J_559: [132 130 130 126]
J_522: [137 137  56 137]
J_653: [127 133 121 133]
places J_522: [137] | 1 2 4
places J_522: [56] | 3
dup J_559:  | [130]
places J_653: [127] | 1
dup J_522:  | [137]

J_792: [175 193 175 175]
J_128: [100 100 100 187]
J_900: [151 140 166 169]
q: [175 193 176 177] | J_792
places J_900: [166] | 3
dup J_128:  | [100]
dup J_792:  | [175]

J_60: [ 66 183 111  97 187  76]
J_341: [ 72 149 170 149 149 181]
J_247: [139 107 107 107 107 107]
J_54: [123 123 123 124 174 123]
places J_54: [123] | 1 2 3 6
q: [124 123 122 123 173 121] | J_54
dup J_341:  | [149]
places J_247: [107] | 2 3 4 5 6
places J_54: [124] | 4
dup J_247:  | [107]
dup J_54:  | [123]

J_91: [162  98 100 124]
J_14: [127  77 127 106]
J_466: [180 114 101 196]
J_189: [ 75  77  86 118]
q: [162  99  99 125] | J_91
q: [180 114 102 196] | J_466
dup J_14:  | [127]
q: [ 75  76  88 117] | J_189

J_646: [150 101 149  85  80 173 120  70 159 169 120 189  92 169 104 187 145 170
 178 154 194 127 120]
J_696: [150 101 149  85  80 147  91  70 159 169 177 189  92 169 104 187 145 170
 178 154 194 127 166]
J_159: [ 84  98  92 143 137 159  97 105 135 158 166 152 133 146 121 165  80  85
 165  74 143  83 121]
q: [150 101 148  85  79 145  90  70 159 171 177 190  92 170 103 187 145 170
 179 153 195 126 164] | J_696
places J_646: [120] | 7 11 23
q: [ 84  99  92 143 136 160  98 104 134 159 166 152 133 146 121 164  80  86
 165  74 143  83 122] | J_159

J_994: [146 188 188 188]
J_849: [157 189 121 117]
J_382: [157 189 121 189]
J_25: [140 137 189 140]
J_437: [137 175 126 111]
J_379: [198 144 123 147]
J_778: [137 130 136 111]
places J_994: [188] | 2 3 4
q: [137 133 137 113] | J_778
dup J_25:  | [140]
places J_25: [137] | 2
places J_382: [189] | 2 4
places J_849: [121] | 3

J_561: [141 143 109 156 120 142 155 143  74 145 119 116]
J_524: [107 122 129 143 161  98 130 143  74 143 125  98]
J_124: [114 106 107 153 131 140 160 134  74 145 143 123]
J_340: [112 148 127 112 132 105 143 156  74 167 109 118]
J_509: [140 130 131 142 111 130 108 147  74 150 135 118]
J_996: [140 157 120 140  68 121 159 157  74  89 157 125]
J_709: [ 66 190  89 109  82 170 140  99  74 133  94 141]
J_174: [150 164  92 133 153 116 111 167  74 124 158 128]
J_484: [110 120 154 112 141 141 136 141 121 121 155 135]
places J_996: [157] | 2 8 11
places J_484: [120] | 2
dup J_340:  | [112]

J_225: [116 137 120 119 185 112  89 122 138 118 117 143  97 139 103 117  93 163
 115 137 124 130 147 124 160 150 110 110 135 140 129 110 119 135 107 140
 167 146 119 118 156 100 101]
J_200: [146 125 142 115 171 135 104 134 175 109 176 114 139 157 114 119 135 118
 105 115 157 113 102 100 137 124 144 131 168 117 144 129 123 118 130  70
 126 129 131 134 133 109 133]
J_718: [136 127 129 122 125 153 104 127 128 112 109 106 118 119 110 141 104 153
 126 117 123 115 145 125 132 138 103 112 111 130 117 118 130 125 110 138
 140 122 118 151 138 101 125]
J_634: [110 114 125 144 125 121 131 121  98 130 164 126 125 135 149 158 149 134
 152 132 126 138 118 116 118 121 123 130 109 143 113 128 115 126 126 126
  92 132 138 113 119 150 136]
J_787: [136 155 143 111 131 150 108 146 147 138 107 154 131 125  77  92 137 119
  96 105 124 148 135 136 133 101 154 149 168 129 129 142 123 106 122  89
 121 154 113 140 144 136 146]
J_194: [152 152 125 156  66 138 124 150 112 104  84 142 131 127  99 116 128 113
 100  88 102 169 105 196 126 107 124 149 160  87 172 110 183 132 168 154
 143 124 161 128 128  91 165]
q: [116 137 120 118 184 112  90 122 138 118 116 144  97 138 102 117  94 162
 116 137 124 131 147 124 159 149 110 110 136 140 128 110 118 135 107 140
 167 147 119 119 155 103 101] | J_225
q: [136 127 129 122 125 153 104 127 128 112 109 106 118 119 110 141 104 153
 126 117 123 115 145 125 132 138 103 112 111 130 117 118 130 125 110 138
 140 122 118 151 138 101 125] | J_718
q: [146 125 142 115 171 135 104 134 175 109 176 114 139 157 114 119 135 118
 105 115 157 113 102 100 137 124 144 131 168 117 144 129 123 118 130  70
 126 129 131 134 133 109 133] | J_200

J_651: [161 166  90 154 175  98  80  77  80 163]
J_562: [118 116 158 130 115 153 161 164 164 118]
J_302: [141 143 125 141 161 138 135 129 122 137]
J_695: [116 125 125 125 158 150 138 106 131 119]
J_435: [142 140 143 127 128 133 150 144 139 138]
J_312: [142 140 143 127 128 133 140 144 139 138]
J_889: [133 135 137 137 151 147 149 144 137 129]
J_892: [116 116 116 156 158 150 138 128 131 119]
J_714: [168 168 134 116 116 168 114 117 119 166]
dup J_892:  | [116]
dup J_695:  | [125]
q: [142 142 145 128 126 134 140 145 138 139] | J_312
places J_714: [116] | 4 5
q: [116 125 125 125 158 150 138 107 132 118] | J_695
q: [133 135 137 134 148 147 148 143 138 128] | J_889
places J_562: [118] | 1 10

J_401: [106 167  77  87]
J_982: [171 143 185  73]
J_588: [169 162  88 185]
J_885: [87 87 87 87]
J_613: [ 86  87 134 168]
J_121: [163  93 145  89]
J_660: [166  79 166  79]
J_263: [ 86 162 184 170]
J_674: [110  80  85 147]
J_408: [ 86  87 101 134]
J_749: [122  92 150 159]
q: [ 87  87 134 168] | J_613
places J_885: [87] | 1 2 3 4
places J_408: [134] | 4
q: [106 167  77  87] | J_401
q: [108 168  76  88] | J_401
places J_660: [79] | 2 4

J_855: [151 130 104 114 142 117 143 105]
J_995: [ 65 104 104 104 142 104 104  65]
J_722: [151 130 104 114 142 117 143 195]
q: [ 65 104 104 104 142 104 104  65] | J_995
q: [151 130 104 114 142 117 143 195] | J_722
places J_995: [104] | 2 3 4 6 7

J_821: [182 116 140 173  99 117 139 148 149 137  74]
J_707: [108 125 143 114 118 158 145  92  70 130 117]
J_404: [ 87 144  86 123 101 142 163  96 118 131 128]
J_816: [ 95 133 165  95 142 159 166  95  95 126 139]
J_657: [111 111 146 127 111 167 127 127 105 167 162]
J_640: [142  80 113 158  70 147 167 117 187 144 151]
places J_657: [167] | 6 10
q: [108 126 143 114 118 158 144  93  70 130 117] | J_707
places J_816: [95] | 1 4 8 9
q: [111 111 146 127 111 167 127 127 105 167 162] | J_657

J_426: [ 88 114 164  90 133]
J_675: [ 98 105 164 131 170]
J_289: [140 140 164  75 117]
J_53: [130 135 120  73 120]
dup J_53:  | [120]
q: [129 137 121  74 120] | J_53
q: [ 88 113 164  89 134] | J_426

J_631: [ 68 123 111 171  79 152 127]
J_699: [173 136 116  91 153 110 138]
J_510: [ 57 117 113 180  75 153 130]
J_206: [ 85 126 111 161  93 146 129]
J_492: [103 155 141 137  94 154 106]
J_214: [ 88 130 114 155  92 146 128]
J_402: [165  93 104 114 179  91 153]
J_706: [128 102 106 135 138 115 146]
J_795: [193 142 114  74 170  97 143]
J_775: [160 119 108 108 157 107 145]
J_923: [163 155 134  95 141 120 126]
J_55: [ 62  96 106 183  89 141 139]
q: [ 57 117 113 180  75 153 130] | J_510
q: [ 85 126 111 161  93 146 129] | J_206

J_139: [151 122 151 151  78]
J_440: [138 118 155 116  78]
J_527: [106 108 173 106  70]
J_587: [136 133 132 112  82]
J_689: [158 146 137 128  82]
J_364: [131 111 161 111  76]
J_7: [135 121 158 115  76]
J_520: [130 116 164 112  73]
J_878: [131 116 158 111  76]
places J_139: [151] | 1 3 4
dup J_527:  | [106]

J_805: [155 107  94 136 167 128 152 116 139 142 175 182 118 125 128 156 154 141
  88 106  72 129 114 151 106 135 122 184 142 141  98 142 172 116 171 125
  95 134 128  97 131]
J_848: [130 111  97 111 167 107 114 119 139 142 177 177 133 142 128 137 154 148
  88 106  76 141 147 151 125 135 122 184 142 141  98 142 172  81  98 135
 125 122 128 158 133]
J_609: [155 107  94 136 167 128 152  72 139 142 175 182 118 125 128 156 154 141
  77 106  72 129 114 151 106 135 122 184 142 141  98 142 172  81 186  72
 125 122 128  72 133]
J_956: [130 111  97 111 135 107 114 119 139 172 177 177 133 142 128 137 154 148
  88 106  76 141 147 151 125 135 126 170 139 135  98 142 172 135 171 125
 115 122 128 127 123]
places J_956: [135] | 5 26 30 34
q: [130 111  97 111 135 107 114 119 139 172 177 177 133 142 128 137 154 148
  88 106  76 141 147 151 125 135 126 170 139 135  98 142 172 135 171 125
 115 122 128 127 123] | J_956
q: [155 106  95 135 167 128 151  73 139 140 175 182 119 126 128 157 152 142
  77 107  73 129 115 150 107 135 122 186 142 141  98 143 173  81 186  72
 125 121 127  73 133] | J_609
places J_609: [72] | 8 21 36 40
places J_956: [172] | 10 33

J_150: [122 167 112  97 161 140  89 138 162]
J_205: [100  89 163 170  89 114  89  89 113]
J_832: [154 180 161 113  78  88 133 174 174]
J_506: [ 98 114 134 151 163 164 157 140 121]
J_686: [170 162 139 111  91  85  97 121 150]
J_285: [166  87 112 178 117  85 162 153  80]
J_989: [159 150  94 112 165 138  89 125 168]
J_971: [134 160 118  98 143 154 109 104 152]
q: [124 169 112  98 163 140  91 138 164] | J_150
q: [ 98 113 134 151 164 164 156 140 121] | J_506
dup J_205:  | [89]

J_549: [139 120 111 128 125 141 102 112 145 135 136 110 121  99 133 129 122 113
 140]
J_249: [ 89 160 142 163 167 120 128 134  97 136 121 143 100  75  72 154  90 154
 117]
J_970: [122 141  85 134 140 142  92  81 110 109 137  98 102 117 125 125 137 101
 144]
J_433: [140 126 131 118 117 149 120 107 128 121 151 106 132 128 126 116 127 107
 149]
J_665: [154  96 143 106  98 124 152 146 145 138 119 138 150 157 168 113 170 144
 131]
J_137: [ 90 150 141  90 106 106 131 138  89  90 106 150 106  83  88 157 103  90
 113]
J_236: [163  96 133  96  94 145 130 123 150 128 143 106 147 164 168 102 168 111
 141]
J_525: [123 135 123 135 135  98 143 140 124 134 103 146 134 119  98 138 125 119
 106]
J_884: [164 100 115  92  87 122 139 132 168 130 126 115 163 168 168  98 155 111
 123]
q: [ 89 160 143 163 167 120 129 134  97 136 121 143 100  75  71 154  90 154
 116] | J_249
dup J_249:  | [154]
dup J_665:  | [138]
q: [140 126 131 118 117 149 120 107 128 121 151 106 132 128 126 116 127 107
 149] | J_433
places J_137: [106] | 5 6 11 13
places J_525: [98] | 6 15

J_557: [ 79 108  98  69 142 176 183  64 179 142 108 137 118 119 137 141 122 173
 162 114 113  69 121 162 142 195  60  68 122 153 169 141 106 125 178 130
  62  78 196 127 139  95]
J_541: [122 166 129 102 131 188 154  79 104 194 195 163 191 126 115 187 179 132
 140 171 145  60 163  98 137 195  88 147 152  63  88 166  90 161 133  74
 131 157 130 137  75  72]
J_656: [157  96 197 174 114 144 119 158 114  83 128  65  61 197 197  70  78 136
 114  65 168  64 133 193  76 110  88 137  89 197  68  86  83 197  90 174
 197  82 162  93 163 196]
J_636: [153 186  86  65 191 194 196  98  63 165 132 101  91 102 144 192 192 154
  62 119 126  70 174 142 126  72 188 144 102  88 190  64 156 123  82 125
 159  65 188 133  60  94]
J_129: [122 166 129 102 131 188 154  79 104 194 195 163 191 126 115 187 179 132
 140 171 145  60 163  98 137 195  88 100 166 187  83 176 163 114 126 182
  69 104 127 171 191 174]
J_716: [ 99 141  95  86 191 119 186  77 130  72 177 189 190 139 101 191 177  86
  94 129  62 188 188 126 170 187 110 110 196 165 167 176 148 180 118 146
 171 135 113 125 147 128]
J_102: [157  96  80 174 114 144 119 158 156  83 128  65  61  87 193  70  78 136
 178  65 168  64 133 193  76  91 150 177  92 128  86 165  96  86 107 123
 159 120 163  92  88 159]
J_449: [122 166 129 102 131 188 154  79 104 194 195 163 191 126 115 187 179 132
 140 171 145  60 163  98 137 195  88 100 166 187  83 176 163 114 105 157
 137 166 112 107 177  86]
J_92: [102 175 161 137 104  90 106  75 125 143  70 125 135  65 150 105  66 165
  74 124 193  66 148  78 111 136 156 196 125 174 107 108  74 125 144 120
 143 154 195 102 181 146]
J_893: [ 85 158  90 153 148 126 107  61  96 158  70 153  74  79  59 137 141  68
 122 195  67  70 191  67 121  67 154 165  88 106  60 166  92 142 131 138
  76  86  93 163 100 132]
q: [122 166 129 102 131 188 154  79 104 194 195 163 191 126 115 187 179 132
 140 171 145  60 163  98 137 195  88 100 166 187  83 176 163 114 126 182
  69 104 127 171 191 174] | J_129
q: [122 166 129 102 131 188 154  79 104 194 195 163 191 126 115 187 179 132
 140 171 145  60 163  98 137 195  88 147 152  63  88 166  90 161 133  74
 131 157 130 137  75  72] | J_541
places J_656: [197] | 3 14 15 30 34 37
places J_92: [125] | 9 12 29 34
q: [ 79 108  99  69 141 173 184  66 178 142 105 139 117 119 138 142 123 174
 162 115 114  67 124 163 142 194  60  68 123 154 169 142 105 127 177 131
  63  81 194 128 138  94] | J_557

J_438: [164 164  96  58]
J_203: [164 123  96 185]
J_234: [128 128 128 107]
q: [164 124  96 185] | J_203
dup J_234:  | [128]
places J_438: [164] | 1 2
dup J_438:  | [164]
q: [164 164  96  58] | J_438

J_530: [110 149  93 142 129 155 127]
J_37: [ 77 127 136 124 152 113 159]
J_621: [144 127 117 147 106 134 127]
J_455: [145 128 156 114 111 128 125]
J_828: [131 105 105 105 126 153 115]
J_172: [123 150  95 147 122 169 126]
J_658: [122 155  85 155 119 164 122]
J_617: [129 102 155 110 123 105 131]
J_344: [143 147 105 146 109 160 118]
J_38: [139 108 154 108 130 124 129]
J_281: [148 122 118 149 104 134 131]
places J_828: [131] | 1
dup J_455:  | [128]
dup J_828:  | [105]
dup J_621:  | [127]
q: [147 128 155 114 111 129 125] | J_455
dup J_38:  | [108]

J_591: [132 127  67 132 127 127]
J_427: [130 146 142 130 127 128]
J_329: [127 131 114 126 129 129]
J_993: [138 113  67 138 126 128]
J_78: [132 127  76 151 126 128]
J_921: [134 126 101 135 126 128]
J_500: [126 114 112 115 129 127]
J_237: [135 112 138 138 129 128]
J_51: [130 146 142 126 127 128]
places J_591: [127] | 2 5 6
dup J_993:  | [138]

J_703: [162 121 133 126 119  94 118  76 107 135]
J_77: [109 147 148 116 126 123 142  63 122 122]
J_241: [ 88 131 124 122 148 127 157 150 131 140]
q: [107 147 147 115 126 123 142  63 122 122] | J_77
q: [ 87 130 124 122 147 127 158 150 131 140] | J_241
q: [162 121 133 126 119  94 118  77 107 135] | J_703

J_895: [113 180 118 122  95 173  99 121 136 126]
J_86: [113 180 118 127  95 173  99 121 136 126]
J_620: [113 180 118 122  95 173  99 141  75 118]
J_568: [140  80 137 133 159  88 154 116 177 120]
J_430: [114 135 130 124 127 144 114 137 120 130]
places J_430: [137] | 8
places J_430: [130] | 3 10
dup J_620:  | [118]

J_62: [112 154 149 116 139]
J_463: [161 111  84 154 106]
J_851: [112  78 134 143 111]
J_156: [126 157 126 110 155]
J_974: [126 157  79 166 101]
J_134: [164 157 126 110 155]
J_75: [102 175 153 147 102]
dup J_75:  | [102]
q: [161 111  84 154 106] | J_463

J_274: [118 132 127 131 109]
J_916: [129 138 128 103 117]
J_986: [129 124 116  93 116]
J_457: [129 138 128 175 117]
J_359: [131 134 128 128 189]
J_35: [128 127 127  99 129]
J_43: [135 117 117 160  95]
J_922: [133 115 129 139 149]
J_33: [130 157 128  84 137]
J_975: [140 148 128 136  92]
J_981: [127 128 129 122 126]
q: [131 157 128  84 137] | J_33
q: [135 117 117 159  95] | J_43
places J_43: [117] | 2 3
dup J_986:  | [116]
places J_35: [127] | 2 3
dup J_43:  | [117]

J_910: [127 127 127 127]
J_935: [147 121 153 127]
J_977: [126 126 126 109]
dup J_910:  | [127]
q: [147 121 153 127] | J_935
places J_977: [126] | 1 2 3
places J_910: [127] | 1 2 3 4
places J_935: [121] | 2
dup J_977:  | [126]

J_690: [115 115 151 137 126 107 131 106 135 141 106 105 136 165 138 116 151 135
 104 129 156 149 107 135  96 164 115 162 102 130 103  94 162 103 147  89
 130 156 112 121 139 123 106 145  98 120 151 108 156 147 117]
J_311: [106 178  93 112 118 103 114 183 171 154 167 157  95 172 106 119  99 117
 123 119 158 137 186 155 158 103 147 104 166 115 124 142 115 148 170 131
 130 127 186 169 106 154 180 112 161 132 120 119 163 159 122]
J_725: [149 119 121 120 130 149 135 130 107 109 136 137 132 103 125 129 116 123
 151 125  93 108 117 111 141 107 127 106 140 136 151 146 102 138  97 156
 117 100 114 111 124 126 126 112 145 123 112 144 119 101 141]
J_483: [106 167  93 112 167 172 114 183 171 154 167 172  95 172 106 165  99 117
 123 119 158 137 186 167 158 103 147 104 166 115 124  94 162 103 147 173
 130 156 112 121 139 123 106 145  98 120 151 108 117 147 117]
J_126: [112 126 146 135 127 106 129 119 144 147 115 111 133 144 137 124 144 135
 104 129 161 151 118 140 102 160 120 160 107 129 103  97 160 110 155  90
 133 157 124 129 136 126 118 143 102 124 149 110 124 155 115]
q: [152 119 121 120 131 147 133 132 109 109 135 139 132 103 127 130 117 123
 149 125  93 106 116 110 140 107 130 105 139 138 154 148 102 139  99 157
 117  99 113 108 125 127 126 109 145 123 114 145 117 101 141] | J_725
places J_483: [172] | 6 12 14
q: [115 115 151 137 127 108 130 105 135 142 107 105 136 164 138 116 150 134
 104 130 157 150 106 134  97 165 116 162 102 130 103  93 164 104 147  90
 130 157 110 121 139 122 105 144  98 121 151 108 155 147 116] | J_690
q: [106 177  91 113 117 104 113 183 170 155 168 157  93 171 108 118  98 119
 123 120 159 135 185 154 158 103 147 104 165 115 125 141 115 148 171 131
 129 126 188 169 104 154 182 112 161 132 120 120 161 159 122] | J_311
q: [105 168  93 110 167 172 115 183 172 155 167 172  94 172 105 166 101 117
 123 119 159 138 186 166 159 104 148 104 167 116 124  93 161 103 147 173
 130 155 112 122 139 123 106 145  98 119 152 106 116 147 117] | J_483
q: [112 126 146 135 127 106 129 119 144 147 115 111 133 144 137 124 144 135
 104 129 161 151 118 140 102 160 120 160 107 129 103  97 160 110 155  90
 133 157 124 129 136 126 118 143 102 124 149 110 124 155 115] | J_126

J_928: [135 147 168 128 163 131 141]
J_176: [145 127 134 135 104 115  91]
J_304: [ 92  92  92 168 117 103 117]
J_973: [133 133 132 102 133 114 133]
places J_928: [168] | 3
dup J_973:  | [133]
places J_973: [133] | 1 2 5 7
q: [145 127 134 135 104 115  91] | J_176
q: [133 133 132 102 133 114 133] | J_973
q: [135 147 168 128 163 131 141] | J_928

